Below is a small trained network, with its code and all its weights. Each question gives an input and a target symbol and asks what happens when units are switched off, that is, made to give their printed mean instead of their output.

import numpy as np


def w(rows, s, z=0):
    codes = np.array(rows[::2]) - 128.0
    scale = np.full(codes.shape[1], s)
    scale[-1] = z or s
    return codes * scale


def f(y):
    return np.maximum(y, 0)


def softmax(a):
    e = np.exp(a - a.max(-1, keepdims=True))
    return e / e.sum(-1, keepdims=True)


def log_softmax(a):
    a = a - a.max(-1, keepdims=True)
    return a - np.log(np.exp(a).sum(-1, keepdims=True))


def net(x, mask):
    ids = ['ΓΘΠΦαβδελμξτ'.index(c) for c in x.split()]
    T = len(ids)
    res = E[ids] + P[:T]
    u = 0
    for l in range(2):
        q, k, v = (res @ M[l].T for M in (Q, K, V))
        z = softmax(np.where(np.tri(T) > 0, q @ k.T / 3**0.5, -1e9)) @ v
        res = res + np.where(mask[u], z, O[l][:, -1]) @ O[l][:, :-1]
        u += 1
        y = f(res @ A[l][:, :-1].T + A[l][:, -1])
        res = res + np.where(mask[u : u + 12], y, B[l][:, -1]) @ B[l][:, :-1]
        u += 12
    return log_softmax(res[-1] @ U[:, :-1].T + U[:, -1])


Q, K, V, O, A, B = {}, {}, {}, {}, {}, {}
E = w([
[249,91,137,227],'Γ',
[112,84,134,125],'Θ',
[83,192,134,84],'Π',
[213,168,143,78],'Φ',
[123,123,133,60],'α',
[61,182,108,192],'β',
[156,124,30,93],'δ',
[118,152,200,171],'ε',
[60,106,93,132],'λ',
[128,175,209,74],'μ',
[174,227,88,121],'ξ',
[34,130,153,245],'τ',
],0.013)
P = w([
[61,102,154,2],'0',
[93,152,158,56],'1',
[101,178,159,92],'2',
[123,194,163,126],'3',
[129,210,152,151],'4',
[159,213,149,160],'5',
[163,221,151,183],'6',
[179,219,154,196],'7',
],0.0037)
Q[0] = w([
[133,212,80,44],'0.h0',
[180,185,95,100],'0.h0',
[187,246,187,120],'0.h0',
],0.013)
K[0] = w([
[254,119,184,118],'0.h0',
[214,84,141,122],'0.h0',
[253,69,47,226],'0.h0',
],0.0086)
V[0] = w([
[55,203,136,30],'0.h0',
[76,71,2,159],'0.h0',
[104,125,213,182],'0.h0',
],0.0052)
O[0] = w([
[42,157,69,1,201],'0.h0',
[70,195,193,167,8],'0.h0',
[107,68,93,205,132],'0.h0',
],0.0051,0.0016)
A[0] = w([
[119,9,90,83,245],'0.n0',
[53,127,210,60,115],'0.n1',
[140,164,163,117,134],'0.n2',
[181,131,103,179,165],'0.n3',
[30,192,6,58,1],'0.n4',
[98,183,79,9,228],'0.n5',
[144,60,126,84,186],'0.n6',
[168,52,100,72,154],'0.n7',
[202,134,94,203,179],'0.n8',
[3,77,179,152,88],'0.n9',
[128,207,192,106,125],'0.n10',
[128,112,155,172,49],'0.n11',
],0.007,0.0032)
B[0] = w([
[138,32,62,150,171],'0.n0',
[76,64,205,79,182],'0.n1',
[124,137,153,92,158],'0.n2',
[45,123,116,72,163],'0.n3',
[111,241,16,139,186],'0.n4',
[135,174,57,73,255],'0.n5',
[151,78,117,115,155],'0.n6',
[194,19,142,108,155],'0.n7',
[36,136,116,54,178],'0.n8',
[129,125,176,253,158],'0.n9',
[138,90,194,78,186],'0.n10',
[110,146,102,137,135],'0.n11',
],0.0064)
Q[1] = w([
[1,89,148,48],'1.h0',
[12,191,221,23],'1.h0',
[123,116,244,142],'1.h0',
],0.0047)
K[1] = w([
[218,222,36,209],'1.h0',
[219,27,74,167],'1.h0',
[23,3,44,104],'1.h0',
],0.0039)
V[1] = w([
[183,91,75,214],'1.h0',
[154,173,240,114],'1.h0',
[83,108,4,188],'1.h0',
],0.0043)
O[1] = w([
[150,173,8,122,4],'1.h0',
[87,205,226,108,53],'1.h0',
[133,74,1,159,170],'1.h0',
],0.0059,0.003)
A[1] = w([
[131,103,137,95,27],'1.n0',
[210,135,100,94,63],'1.n1',
[122,5,171,131,78],'1.n2',
[105,131,129,96,80],'1.n3',
[89,138,109,168,171],'1.n4',
[131,184,66,120,1],'1.n5',
[89,184,77,142,87],'1.n6',
[101,159,66,126,164],'1.n7',
[55,135,193,162,177],'1.n8',
[125,114,142,214,94],'1.n9',
[122,49,78,120,132],'1.n10',
[207,131,105,94,49],'1.n11',
],0.012,0.0046)
B[1] = w([
[173,153,83,69,149],'1.n0',
[154,228,102,168,186],'1.n1',
[240,82,221,159,188],'1.n2',
[101,143,116,107,172],'1.n3',
[132,58,118,159,188],'1.n4',
[96,170,170,169,203],'1.n5',
[120,96,211,152,224],'1.n6',
[71,108,164,159,255],'1.n7',
[198,140,136,133,221],'1.n8',
[164,208,2,121,164],'1.n9',
[126,68,35,133,221],'1.n10',
[156,215,118,179,177],'1.n11',
],0.0082,0.0059)
U = w([
[183,35,120,129,146],'Γ',
[44,55,103,135,99],'Θ',
[230,204,104,93,21],'Π',
[125,224,168,154,40],'Φ',
[137,120,165,25,177],'α',
[139,115,130,145,32],'β',
[143,108,54,75,255],'δ',
[209,147,127,219,6],'ε',
[79,93,194,203,180],'λ',
[203,117,254,173,176],'μ',
[30,144,158,84,121],'ξ',
[131,163,48,156,162],'τ',
],0.008,0.005)

Each question gives the input, a string of symbols that net reads in full, and the target symbol t.
The units are the heads (3 rows each of Q, K, V and O) and the neurons (one row each of A and B). Each row of codes is followed by its name. A weight is (code - 128) times the scale printed after its matrix; where a second scale follows, it is the last column's (O, A, B and U).
mask holds one flag per unit, layer by layer, with each layer's heads first. A switched-off unit (its flag False) gives its mean, the last column of its rows in O or B, instead of its output. The means were averaged over made-up inputs and are rounded, as every weight is.
A unit's drop is (log p(t) with every unit on - log p(t) with that unit switched off) / (log p(t) with every unit on - log p(t) with every unit switched off).
The circuit of an input: a set's keep is (log p(t) with only the set's units on - log p(t) with every unit switched off) / (log p(t) with every unit on - log p(t) with every unit switched off). Starting from the 12 units with the biggest drops (on a tie, the unit counted first), units are removed one at a time, each time the one whose removal leaves the highest keep (on an exact tie, the one counted first), for as long as the keep stays at least 0.8.
circuit, biggest first: the units of the circuit, biggest drop first
most important unit: the unit with the biggest drop
top k neurons: the k neurons with the biggest drops, biggest first
k most important neurons of layer l: the k neurons of layer l with the biggest drops, biggest first
drop when u is switched off: that unit's drop, to one decimal
input Θ δ τ, target ε: circuit, biggest first	(1.n9, 0.n9, 1.n8, 0.h0)
input Φ ξ Γ τ μ Π τ μ, target μ: circuit, biggest first	(0.h0, 0.n5)
input μ α ξ μ Π ε Γ Π, target μ: circuit, biggest first	(0.h0, 0.n5)
input μ Γ μ, target μ: circuit, biggest first	(0.h0, 0.n5, 0.n4, 1.n2)
input Φ μ τ Φ δ ξ Π, target ξ: most important neuron of layer 0	(0.n4)
input μ Θ α, target δ: 2 most important neurons of layer 0	(0.n0, 0.n5)
input ξ Φ μ ε, target μ: 2 most important neurons of layer 0	(0.n5, 0.n4)
input Φ ξ β, target λ: top 4 neurons	(1.n6, 0.n4, 1.n7, 1.n4)
input λ β Π Φ Φ, target Π: top 2 neurons	(1.n1, 1.n11)
input α ξ τ β μ Θ, target Γ: 3 most important neurons of layer 0	(0.n4, 0.n0, 0.n5)
input ε μ β β τ, target ε: 3 most important neurons of layer 1	(1.n9, 1.n8, 1.n4)
input ξ μ μ Φ, target Π: 4 most important neurons of layer 1	(1.n1, 1.n11, 1.n7, 1.n6)
input β μ ε, target μ: 3 most important neurons of layer 1	(1.n8, 1.n2, 1.n10)
input μ α λ, target Θ: most important unit	0.h0
input δ β ξ τ Γ τ, target τ: 2 most important neurons of layer 0	(0.n1, 0.n9)
input α λ μ Θ, target Γ: drop when 1.n2 is switched off	0.4
input Θ τ ξ ξ β Φ μ, target α: drop when 0.n1 is switched off	0.2
input ξ ε λ δ μ Π, target ξ: drop when 1.n8 is switched off	0.1
